Here is a tiny trained network, its code and every weight. The questions are about switching its units off for an input and a target symbol, where a switched-off unit gives its printed mean instead of its output.

import numpy as np


def w(rows, s, z=0):
    codes = np.array(rows[::2]) - 128.0
    scale = np.full(codes.shape[1], s)
    scale[-1] = z or s
    return codes * scale


def f(y):
    return y / 2 * (1 + np.tanh(0.7978845608 * (y + 0.044715 * y**3)))


def softmax(a):
    e = np.exp(a - a.max(-1, keepdims=True))
    return e / e.sum(-1, keepdims=True)


def log_softmax(a):
    a = a - a.max(-1, keepdims=True)
    return a - np.log(np.exp(a).sum(-1, keepdims=True))


def net(x, mask):
    ids = ['αβδεηθλξστφψω'.index(c) for c in x.split()]
    T = len(ids)
    res = E[ids] + P[:T]
    u = 0
    for l in range(2):
        q, k, v = (res @ M[l].T for M in (Q, K, V))
        z = softmax(np.where(np.tri(T) > 0, q @ k.T / 4**0.5, -1e9)) @ v
        res = res + np.where(mask[u], z, O[l][:, -1]) @ O[l][:, :-1]
        u += 1
        y = f(res @ A[l][:, :-1].T + A[l][:, -1])
        res = res + np.where(mask[u : u + 4], y, B[l][:, -1]) @ B[l][:, :-1]
        u += 4
    return log_softmax(res[-1] @ U[:, :-1].T + U[:, -1])


Q, K, V, O, A, B = {}, {}, {}, {}, {}, {}
E = w([
[102,156,130,111],'α',
[129,39,48,204],'β',
[76,130,140,104],'δ',
[90,151,132,114],'ε',
[89,63,117,170],'η',
[67,15,93,176],'θ',
[95,142,134,105],'λ',
[164,134,60,156],'ξ',
[97,137,207,139],'σ',
[67,142,68,97],'τ',
[82,202,2,115],'φ',
[103,3,198,172],'ψ',
[167,105,255,225],'ω',
],0.0074)
P = w([
[27,177,149,176],'0',
[197,80,96,84],'1',
[43,56,120,94],'2',
[9,181,182,197],'3',
[253,117,98,130],'4',
[56,57,143,89],'5',
[41,203,172,220],'6',
[243,152,101,97],'7',
[69,109,168,60],'8',
[73,181,160,253],'9',
[254,139,100,133],'10',
[70,80,152,75],'11',
[61,186,66,250],'12',
[253,163,131,118],'13',
],0.0075)
Q[0] = w([
[121,99,91,90],'0.h0',
[158,104,200,189],'0.h0',
[85,132,44,189],'0.h0',
[1,174,153,89],'0.h0',
],0.0048)
K[0] = w([
[14,109,110,152],'0.h0',
[172,110,122,157],'0.h0',
[123,237,215,255],'0.h0',
[206,96,250,149],'0.h0',
],0.0039)
V[0] = w([
[195,106,210,81],'0.h0',
[223,52,114,98],'0.h0',
[175,133,227,152],'0.h0',
[253,47,161,45],'0.h0',
],0.0054)
O[0] = w([
[179,25,242,116,31],'0.h0',
[196,2,170,127,68],'0.h0',
[161,57,117,88,70],'0.h0',
[170,113,189,104,4],'0.h0',
],0.0056,0.0027)
A[0] = w([
[68,173,152,149,122],'0.n0',
[56,168,60,255,200],'0.n1',
[236,50,8,172,189],'0.n2',
[32,109,232,184,253],'0.n3',
],0.005,0.0031)
B[0] = w([
[70,96,141,135,150],'0.n0',
[83,192,112,158,253],'0.n1',
[161,180,128,2,175],'0.n2',
[98,190,96,249,188],'0.n3',
],0.0081,0.0058)
Q[1] = w([
[208,83,160,1],'1.h0',
[90,186,30,153],'1.h0',
[90,181,95,125],'1.h0',
[49,48,138,180],'1.h0',
],0.0085)
K[1] = w([
[79,117,174,183],'1.h0',
[251,123,170,117],'1.h0',
[164,84,131,126],'1.h0',
[140,165,99,121],'1.h0',
],0.012)
V[1] = w([
[255,133,88,63],'1.h0',
[137,128,203,191],'1.h0',
[107,140,102,107],'1.h0',
[112,126,151,91],'1.h0',
],0.0092)
O[1] = w([
[71,253,129,33,187],'1.h0',
[90,93,174,194,3],'1.h0',
[133,97,95,71,192],'1.h0',
[100,116,83,129,95],'1.h0',
],0.0072,0.0048)
A[1] = w([
[98,223,32,96,112],'1.n0',
[3,218,188,254,39],'1.n1',
[96,178,196,87,3],'1.n2',
[31,197,81,111,97],'1.n3',
],0.0063,0.00079)
B[1] = w([
[143,158,170,183,252],'1.n0',
[152,104,2,138,227],'1.n1',
[63,94,145,170,153],'1.n2',
[140,84,178,143,241],'1.n3',
],0.0088,0.013)
U = w([
[35,115,68,210,30],'α',
[193,255,113,177,189],'β',
[91,97,107,128,3],'δ',
[144,86,183,187,155],'ε',
[151,64,182,181,189],'η',
[236,118,46,68,169],'θ',
[80,97,122,120,107],'λ',
[13,127,204,111,244],'ξ',
[83,87,83,96,90],'σ',
[191,122,226,234,94],'τ',
[127,147,113,88,200],'φ',
[75,82,112,117,67],'ψ',
[102,74,135,143,114],'ω',
],0.0065,0.0034)

Each question gives the input, a string of symbols that net reads in full, and the target symbol t.
The units are the heads (4 rows each of Q, K, V and O) and the neurons (one row each of A and B). Each row of codes is followed by its name. A weight is (code - 128) times the scale printed after its matrix; where a second scale follows, it is the last column's (O, A, B and U).
mask holds one flag per unit, layer by layer, with each layer's heads first. A switched-off unit (its flag False) gives its mean, the last column of its rows in O or B, instead of its output. The means were averaged over made-up inputs and are rounded, as every weight is.
A unit's drop is (log p(t) with every unit on - log p(t) with that unit switched off) / (log p(t) with every unit on - log p(t) with every unit switched off).
The circuit of an input: a set's keep is (log p(t) with only the set's units on - log p(t) with every unit switched off) / (log p(t) with every unit on - log p(t) with every unit switched off). Starting from all 10 units, units are removed one at a time, each time the one whose removal leaves the highest keep (on an exact tie, the one counted first), for as long as the keep stays at least 0.8.
circuit, biggest first: the units of the circuit, biggest drop first
most important unit: the unit with the biggest drop
k most important neurons: the k neurons with the biggest drops, biggest first
top k neurons in layer l: the k neurons of layer l with the biggest drops, biggest first
drop when u is switched off: that unit's drop, to one decimal
input η β β ω, target α: 3 most important neurons	(1.n1; 0.n3; 1.n2)
input φ ξ σ α, target α: circuit, biggest first	(1.n1; 0.n3; 0.n2)
input φ ξ θ σ, target α: circuit, biggest first	(1.n1; 0.n3)
input θ δ λ ξ ψ β τ, target α: circuit, biggest first	(1.n1; 1.h0; 0.n2; 0.n3)
input ξ σ α β λ β α ε β α ξ φ β, target β: 3 most important neurons	(1.n0; 0.n2; 0.n1)
input λ ξ α ξ β, target θ: 3 most important neurons	(0.n2; 0.n3; 1.n0)
input ω α φ η η η α σ λ δ, target α: circuit, biggest first	(1.n1; 0.n3; 0.n2)
input β ξ α, target ξ: most important unit	1.h0
input ω θ β ξ λ η τ α β ψ, target α: 3 most important neurons	(1.n1; 0.n3; 0.n2)
input τ β η ω δ ψ θ ψ, target η: 3 most important neurons	(0.n1; 1.n0; 0.n3)
input β ξ θ β η σ ξ β φ ξ φ α θ, target β: circuit, biggest first	(1.h0; 1.n0; 0.n2; 0.n1)
input β ψ ω ω τ ω ε ψ, target τ: 2 most important neurons	(1.n1; 0.n3)
input φ β β β ξ β ξ ξ τ, target ξ: top 2 neurons in layer 1	(1.n1; 1.n2)
input φ ω β ξ, target α: most important unit	1.n1
input ω ξ ξ ε, target α: 3 most important neurons	(1.n1; 1.n2; 0.n3)
input ξ ξ ξ ξ ξ φ ε, target α: top 3 neurons in layer 1	(1.n1; 1.n2; 1.n3)
input η φ β ξ ξ φ λ, target α: 2 most important neurons	(1.n1; 1.n2)
input θ α ξ α ξ ψ φ ψ, target η: top 3 neurons in layer 0	(0.n1; 0.n3; 0.n2)
input ω ξ β, target ξ: 2 most important neurons	(1.n1; 0.n2)
input η α α ξ β ξ ξ σ ξ τ σ β β, target β: most important unit	0.n2
input β σ λ α, target α: drop when 0.n2 is switched off	0.1
input ε ξ φ ω ξ φ, target ξ: drop when 0.n3 is switched off	0.3
input η τ η ω, target α: drop when 1.n1 is switched off	0.5
input λ β β δ β, target θ: drop when 1.n3 is switched off	0.2
